Below is a small trained network, with its code and all its weights. Each question gives an input and a class and asks what happens when units are switched off, that is, made to give their printed mean instead of their output.

import numpy as np


def w(rows, s, z=0):
    codes = np.array(rows[::2]) - 128.0
    scale = np.full(codes.shape[1], s)
    scale[-1] = z or s
    return codes * scale


def norm(h):
    return h / np.sqrt((h * h).mean(-1, keepdims=True) + 1e-5)


def f(y):
    return np.maximum(y, 0)


def log_softmax(a):
    a = a - a.max(-1, keepdims=True)
    return a - np.log(np.exp(a).sum(-1, keepdims=True))


def net(x, mask):
    res = np.array(x, float).reshape(1, 6) / 4 @ E
    u = 0
    for l in range(4):
        y = f(norm(res) @ A[l][:, :-1].T + A[l][:, -1])
        res = res + np.where(mask[u : u + 3], y, B[l][:, -1]) @ B[l][:, :-1]
        u += 3
    return log_softmax(norm(res)[-1] @ U[:, :-1].T + U[:, -1])


A, B = {}, {}
E = w([
[6,119,201,149,180,124],'x0',
[183,207,124,230,1,157],'x1',
[224,136,154,175,130,190],'x2',
[62,17,199,45,149,115],'x3',
[98,206,178,123,176,119],'x4',
[108,83,44,115,246,210],'x5',
],0.0085)
A[0] = w([
[251,248,186,155,223,175,54],'0.n0',
[174,97,22,21,194,102,80],'0.n1',
[249,16,205,88,115,114,1],'0.n2',
],0.02,0.006)
B[0] = w([
[2,164,84,154,100,155,253],'0.n0',
[159,70,91,183,157,44,221],'0.n1',
[136,69,169,115,28,149,211],'0.n2',
],0.022,0.013)
A[1] = w([
[200,230,174,146,104,92,78],'1.n0',
[201,248,168,214,62,144,88],'1.n1',
[254,251,139,69,152,150,4],'1.n2',
],0.017,0.0034)
B[1] = w([
[144,126,123,161,118,68,166],'1.n0',
[171,182,37,137,105,11,255],'1.n1',
[152,196,127,82,93,179,133],'1.n2',
],0.012,0.0068)
A[2] = w([
[204,78,30,154,125,210,246],'2.n0',
[30,78,252,65,221,72,2],'2.n1',
[45,20,114,68,146,115,158],'2.n2',
],0.021,0.00048)
B[2] = w([
[130,160,157,187,140,209,175],'2.n0',
[96,167,188,6,163,135,221],'2.n1',
[187,122,154,82,181,127,248],'2.n2',
],0.021,0.014)
A[3] = w([
[135,175,123,181,58,92,79],'3.n0',
[184,163,158,116,38,106,152],'3.n1',
[127,71,170,118,5,150,2],'3.n2',
],0.019,0.0039)
B[3] = w([
[216,180,126,5,138,76,255],'3.n0',
[159,121,169,170,106,197,222],'3.n1',
[74,101,198,115,66,203,223],'3.n2',
],0.011,0.0096)
U = w([
[159,74,197,140,9,189,147],'0',
[178,210,96,113,36,23,59],'1',
[149,23,76,197,195,49,148],'2',
[159,144,133,200,174,229,3],'3',
[144,112,201,31,188,97,164],'4',
[25,194,66,148,87,148,200],'5',
],0.015,0.0051)

Each question gives the input, the list of numbers given to net, and the class t.
The units are the neurons (one row each of A and B). Each row of codes is followed by its name. A weight is (code - 128) times the scale printed after its matrix; where a second scale follows, it is the last column's (A, B and U).
mask holds one flag per neuron, layer by layer. A switched-off neuron (its flag False) gives its mean, the last column of its row in B, instead of its output. The means were averaged over made-up inputs and are rounded, as every weight is.
A unit's drop is (log p(t) with every unit on - log p(t) with that unit switched off) / (log p(t) with every unit on - log p(t) with every unit switched off).
The circuit of an input: a set's keep is (log p(t) with only the set's units on - log p(t) with every unit switched off) / (log p(t) with every unit on - log p(t) with every unit switched off). Starting from all 12 units, units are removed one at a time, each time the one whose removal leaves the highest keep (on an exact tie, the one counted first), for as long as the keep stays at least 0.8.
circuit, biggest first: the units of the circuit, biggest drop first
k most important neurons: the k neurons with the biggest drops, biggest first
k most important neurons of layer l: the k neurons of layer l with the biggest drops, biggest first
drop when u is switched off: that unit's drop, to one decimal
input [-5,-6,-1,8,-5,4], class 2: circuit, biggest first	[0.n1]
input [8,4,-2,-1,-7,-7], class 1: 3 most important neurons	[0.n2; 0.n0; 1.n1]
input [8,6,-6,0,-8,1], class 4: 2 most important neurons	[0.n0; 0.n2]
input [-5,7,-8,6,6,0], class 1: 2 most important neurons	[0.n2; 0.n0]
input [1,0,0,-7,-8,1], class 3: 2 most important neurons	[2.n0; 0.n0]
input [4,4,-6,1,-4,-5], class 1: 3 most important neurons	[0.n2; 0.n0; 0.n1]
input [-7,-6,3,8,-6,2], class 0: 4 most important neurons	[0.n2; 3.n2; 2.n0; 1.n1]
input [1,4,1,7,-8,8], class 3: 2 most important neurons	[2.n0; 1.n1]
input [0,-4,2,8,-4,7], class 2: 2 most important neurons	[0.n1; 3.n0]
input [-1,-1,7,4,6,-3], class 0: 2 most important neurons	[0.n2; 3.n2]
input [7,6,8,-6,-4,-4], class 5: 2 most important neurons	[0.n0; 2.n2]
input [3,1,8,4,-4,8], class 3: 2 most important neurons of layer 2	[2.n0; 2.n1]
input [2,6,6,8,5,7], class 5: 2 most important neurons	[0.n0; 0.n1]
input [-3,-6,3,3,-6,-7], class 0: circuit, biggest first	[0.n2]
input [-3,-8,3,5,0,-2], class 0: drop when 0.n2 is switched off	1.2
input [5,8,-1,-1,-3,-1], class 1: drop when 0.n0 is switched off	0.1
input [-8,4,-6,-8,4,4], class 5: drop when 0.n0 is switched off	0.7
